Here is a tiny trained network, its code and every weight. The questions are about switching its units off for an input and a class, where a switched-off unit gives its printed mean instead of its output.

import numpy as np


def w(rows, s, z=0):
    codes = np.array(rows[::2]) - 128.0
    scale = np.full(codes.shape[1], s)
    scale[-1] = z or s
    return codes * scale


def f(y):
    return np.maximum(y, 0)


def log_softmax(a):
    a = a - a.max(-1, keepdims=True)
    return a - np.log(np.exp(a).sum(-1, keepdims=True))


def net(x, mask):
    res = np.array(x, float).reshape(1, 8) / 4 @ E
    y = f(res @ A[0][:, :-1].T + A[0][:, -1])
    res = res + np.where(mask, y, B[0][:, -1]) @ B[0][:, :-1]
    return log_softmax(res[-1] @ U[:, :-1].T + U[:, -1])


A, B = {}, {}
E = w([
[133,130,123,125,129,130,134,126],'x0',
[212,102,216,169,214,154,116,137],'x1',
[135,159,125,4,144,35,116,177],'x2',
[131,139,125,127,130,133,131,131],'x3',
[130,136,120,128,142,123,130,108],'x4',
[126,112,141,122,116,131,153,140],'x5',
[57,91,73,47,184,152,131,161],'x6',
[120,92,146,121,121,118,146,119],'x7',
],0.015)
A[0] = w([
[66,171,97,129,34,113,154,84,188],'n0',
[111,121,70,71,109,116,85,148,118],'n1',
[134,95,104,95,158,189,122,124,50],'n2',
[118,136,80,155,68,113,152,107,46],'n3',
[46,152,86,31,128,76,163,162,120],'n4',
[177,155,155,79,136,43,126,162,147],'n5',
[112,143,89,128,45,118,136,100,133],'n6',
[161,175,179,82,141,55,136,154,9],'n7',
[54,63,85,121,245,182,128,186,84],'n8',
],0.012)
B[0] = w([
[72,145,116,41,152,139,133,146,227],'n0',
[171,122,119,193,131,111,168,81,196],'n1',
[116,121,155,83,42,180,131,77,148],'n2',
[143,103,228,106,71,178,71,92,157],'n3',
[172,150,156,209,116,27,204,119,252],'n4',
[40,127,74,80,146,139,138,185,207],'n5',
[84,136,142,78,126,170,130,119,188],'n6',
[122,145,188,44,68,211,4,73,169],'n7',
[104,168,108,26,137,164,101,113,213],'n8',
],0.012,0.022)
U = w([
[136,160,199,98,76,150,101,91,233],'0',
[66,143,80,91,108,114,142,150,2],'1',
[254,139,185,245,102,60,170,110,160],'2',
],0.014,0.0051)

Each question gives the input, the list of numbers given to net, and the class t.
The units are the neurons (one row each of A and B). Each row of codes is followed by its name. A weight is (code - 128) times the scale printed after its matrix; where a second scale follows, it is the last column's (A, B and U).
mask holds one flag per neuron, in row order. A switched-off neuron (its flag False) gives its mean, the last column of its row in B, instead of its output. The means were averaged over made-up inputs and are rounded, as every weight is.
A unit's drop is (log p(t) with every unit on - log p(t) with that unit switched off) / (log p(t) with every unit on - log p(t) with every unit switched off).
The circuit of an input: a set's keep is (log p(t) with only the set's units on - log p(t) with every unit switched off) / (log p(t) with every unit on - log p(t) with every unit switched off). Starting from all 9 units, units are removed one at a time, each time the one whose removal leaves the highest keep (on an exact tie, the one counted first), for as long as the keep stays at least 0.8.
units of the circuit, in order: the units of the circuit, biggest drop first
k most important neurons: the k neurons with the biggest drops, biggest first
drop when u is switched off: that unit's drop, to one decimal
input [7,8,1,6,-1,4,-8,3], class 0: most important neuron : n4
input [-3,8,2,-5,-8,-4,3,-2], class 1: units of the circuit, in order : n3, n5
input [-4,0,1,4,-1,-6,-6,5], class 1: units of the circuit, in order : n7, n3
input [4,8,7,-3,2,-1,2,-3], class 1: 2 most important neurons : n5, n3
input [-8,0,3,3,-2,-7,3,3], class 2: units of the circuit, in order : n0, n4
input [6,3,-6,3,3,-8,0,-4], class 2: 2 most important neurons : n0, n8
input [-4,-8,1,-8,-5,2,2,-2], class 2: 2 most important neurons : n4, n1
input [0,-6,0,-8,0,-8,-2,6], class 0: 2 most important neurons : n5, n3
input [6,1,0,1,-6,1,4,-5], class 0: 2 most important neurons : n5, n0
input [-7,-5,4,7,3,0,-8,-3], class 1: 2 most important neurons : n5, n0
input [3,5,0,-3,6,4,-7,-3], class 2: 2 most important neurons : n8, n0
input [6,-6,3,6,-6,-2,-8,0], class 1: 3 most important neurons : n0, n5, n2
input [8,1,-5,-2,-7,-6,0,2], class 2: 4 most important neurons : n8, n0, n5, n7
input [2,-8,0,2,2,7,-1,-3], class 0: units of the circuit, in order : n3
input [4,-7,-3,4,-1,-7,-1,2], class 0: 2 most important neurons : n3, n5
input [8,-7,-5,0,-7,-4,-2,4], class 0: drop when n3 is switched off : 4.5
input [-3,4,1,3,8,2,1,6], class 1: drop when n6 is switched off : 0.0
input [2,8,3,8,6,5,3,1], class 1: drop when n8 is switched off : 0.1
